Below are the code and all the weights of a small trained network. Each question names an input and a class and asks about switching units off, where a switched-off unit gives its printed mean instead of its output.

import numpy as np


def w(rows, s, z=0):
    codes = np.array(rows[::2]) - 128.0
    scale = np.full(codes.shape[1], s)
    scale[-1] = z or s
    return codes * scale


def norm(h):
    return h / np.sqrt((h * h).mean(-1, keepdims=True) + 1e-5)


def f(y):
    return y / 2 * (1 + np.tanh(0.7978845608 * (y + 0.044715 * y**3)))


def log_softmax(a):
    a = a - a.max(-1, keepdims=True)
    return a - np.log(np.exp(a).sum(-1, keepdims=True))


def net(x, mask):
    res = np.array(x, float).reshape(1, 8) / 4 @ E
    u = 0
    for l in range(4):
        y = f(norm(res) @ A[l][:, :-1].T + A[l][:, -1])
        res = res + np.where(mask[u : u + 3], y, B[l][:, -1]) @ B[l][:, :-1]
        u += 3
    return log_softmax(norm(res)[-1] @ U[:, :-1].T + U[:, -1])


A, B = {}, {}
E = w([
[127,129,135,135,127,125,126,126,126,121],'x0',
[126,128,126,122,129,128,124,123,127,130],'x1',
[128,123,135,126,117,132,120,126,141,125],'x2',
[139,152,107,72,163,70,186,61,197,30],'x3',
[150,174,48,207,115,94,115,130,203,158],'x4',
[134,127,114,119,135,126,139,125,120,135],'x5',
[134,134,204,134,101,2,164,133,127,191],'x6',
[123,133,126,128,123,124,126,132,126,123],'x7',
],0.0041)
A[0] = w([
[203,165,130,212,80,23,102,160,172,225,89],'0.n1',
[109,83,144,6,158,135,202,98,177,16,255],'0.n2',
[151,223,1,170,155,154,105,50,237,60,32],'0.n3',
],0.0025,0.0015)
B[0] = w([
[2,146,132,84,124,207,150,70,118,204,216],'0.n1',
[21,131,48,198,162,146,157,137,105,142,254],'0.n2',
[185,70,105,173,141,57,70,167,101,128,231],'0.n3',
],0.0048,0.0024)
A[1] = w([
[121,153,171,79,143,3,206,42,200,81,21],'1.n1',
[93,49,151,145,106,156,76,116,125,114,251],'1.n2',
[104,154,113,192,141,118,108,159,118,130,54],'1.n3',
],0.0043,0.0017)
B[1] = w([
[178,139,125,139,118,255,76,181,91,124,251],'1.n1',
[145,158,125,100,150,121,159,127,86,139,214],'1.n2',
[147,119,129,75,129,160,156,145,169,161,145],'1.n3',
],0.0075,0.0028)
A[2] = w([
[51,122,47,110,170,180,146,134,104,150,254],'2.n1',
[172,162,86,171,63,178,60,138,171,194,39],'2.n2',
[121,133,57,104,154,124,132,32,212,3,11],'2.n3',
],0.005,0.00065)
B[2] = w([
[127,183,202,118,109,185,130,118,147,93,247],'2.n1',
[194,185,104,183,253,100,194,79,143,42,254],'2.n2',
[58,66,164,77,86,39,111,75,131,190,210],'2.n3',
],0.0055,0.0041)
A[3] = w([
[130,133,212,105,113,206,137,207,101,122,120],'3.n1',
[100,174,98,222,120,115,168,138,193,255,34],'3.n2',
[201,155,142,63,72,211,109,200,92,81,5],'3.n3',
],0.0043,0.0029)
B[3] = w([
[192,79,72,136,69,83,112,191,168,157,254],'3.n1',
[9,72,144,21,98,162,107,46,114,2,181],'3.n2',
[104,53,33,73,74,194,24,178,182,29,180],'3.n3',
],0.0062,0.003)
U = w([
[175,95,94,93,63,215,74,226,111,80,176],'0',
[12,144,164,67,109,156,152,50,115,96,229],'1',
[203,241,109,199,206,167,147,100,145,94,179],'2',
[141,79,60,141,139,2,81,99,200,113,9],'3',
[154,103,195,108,48,43,144,181,69,236,39],'4',
],0.0082,0.0015)

Each question gives the input, the list of numbers given to net, and the class t.
The units are the neurons (one row each of A and B). Each row of codes is followed by its name. A weight is (code - 128) times the scale printed after its matrix; where a second scale follows, it is the last column's (A, B and U).
mask holds one flag per neuron, layer by layer. A switched-off neuron (its flag False) gives its mean, the last column of its row in B, instead of its output. The means were averaged over made-up inputs and are rounded, as every weight is.
A unit's drop is (log p(t) with every unit on - log p(t) with that unit switched off) / (log p(t) with every unit on - log p(t) with every unit switched off).
The circuit of an input: a set's keep is (log p(t) with only the set's units on - log p(t) with every unit switched off) / (log p(t) with every unit on - log p(t) with every unit switched off). Starting from all 12 units, units are removed one at a time, each time the one whose removal leaves the highest keep (on an exact tie, the one counted first), for as long as the keep stays at least 0.8.
circuit, biggest first: the units of the circuit, biggest drop first
unit that matters most: the unit with the biggest drop
top k neurons: the k neurons with the biggest drops, biggest first
top k neurons in layer l: the k neurons of layer l with the biggest drops, biggest first
drop of u: that unit's drop, to one decimal
input [-6,6,8,1,2,5,0,-1], class 3: top 2 neurons => 1.n1; 0.n3
input [1,6,-7,3,6,-7,-1,-4], class 3: circuit, biggest first => 2.n3
input [6,-5,6,1,7,-8,3,-1], class 2: top 2 neurons in layer 2 => 2.n2; 2.n3
input [2,6,8,-8,4,-2,1,5], class 1: circuit, biggest first => 3.n2; 1.n1
input [-6,3,1,-6,2,-5,0,0], class 2: top 3 neurons => 2.n2; 2.n3; 0.n2
input [-2,-2,4,-4,-5,-8,2,6], class 4: top 2 neurons => 1.n1; 2.n1
input [6,-1,0,-2,8,3,6,-8], class 1: top 2 neurons => 3.n2; 0.n1
input [-5,-6,-8,3,4,-7,-3,-5], class 3: circuit, biggest first => 1.n1; 0.n3
input [-2,5,-4,5,1,-8,-8,-1], class 3: circuit, biggest first => 0.n3; 2.n3
input [3,-6,5,0,8,-5,8,4], class 1: top 2 neurons => 0.n1; 3.n2
input [3,6,3,1,6,-1,-4,3], class 3: circuit, biggest first => 1.n1; 2.n3
input [-2,7,-6,2,-7,6,7,-8], class 0: top 2 neurons => 1.n1; 2.n3
input [-7,1,2,-6,5,4,1,-3], class 1: top 3 neurons => 3.n2; 0.n1; 1.n1
input [-8,2,-7,5,4,-8,-4,-2], class 3: unit that matters most => 0.n3
input [-1,7,3,-7,3,-4,1,7], class 1: top 2 neurons => 3.n2; 1.n1
input [-2,-4,6,-4,3,7,-8,7], class 2: top 2 neurons => 2.n2; 1.n1
input [5,1,-7,7,7,2,-5,5], class 3: top 2 neurons => 2.n3; 0.n3
input [2,-6,7,1,2,5,-8,5], class 3: top 2 neurons in layer 0 => 0.n1; 0.n3
input [0,0,-3,-6,8,3,-6,5], class 2: drop of 2.n2 => 0.6
input [6,-2,0,2,-6,3,7,5], class 0: unit that matters most => 1.n1
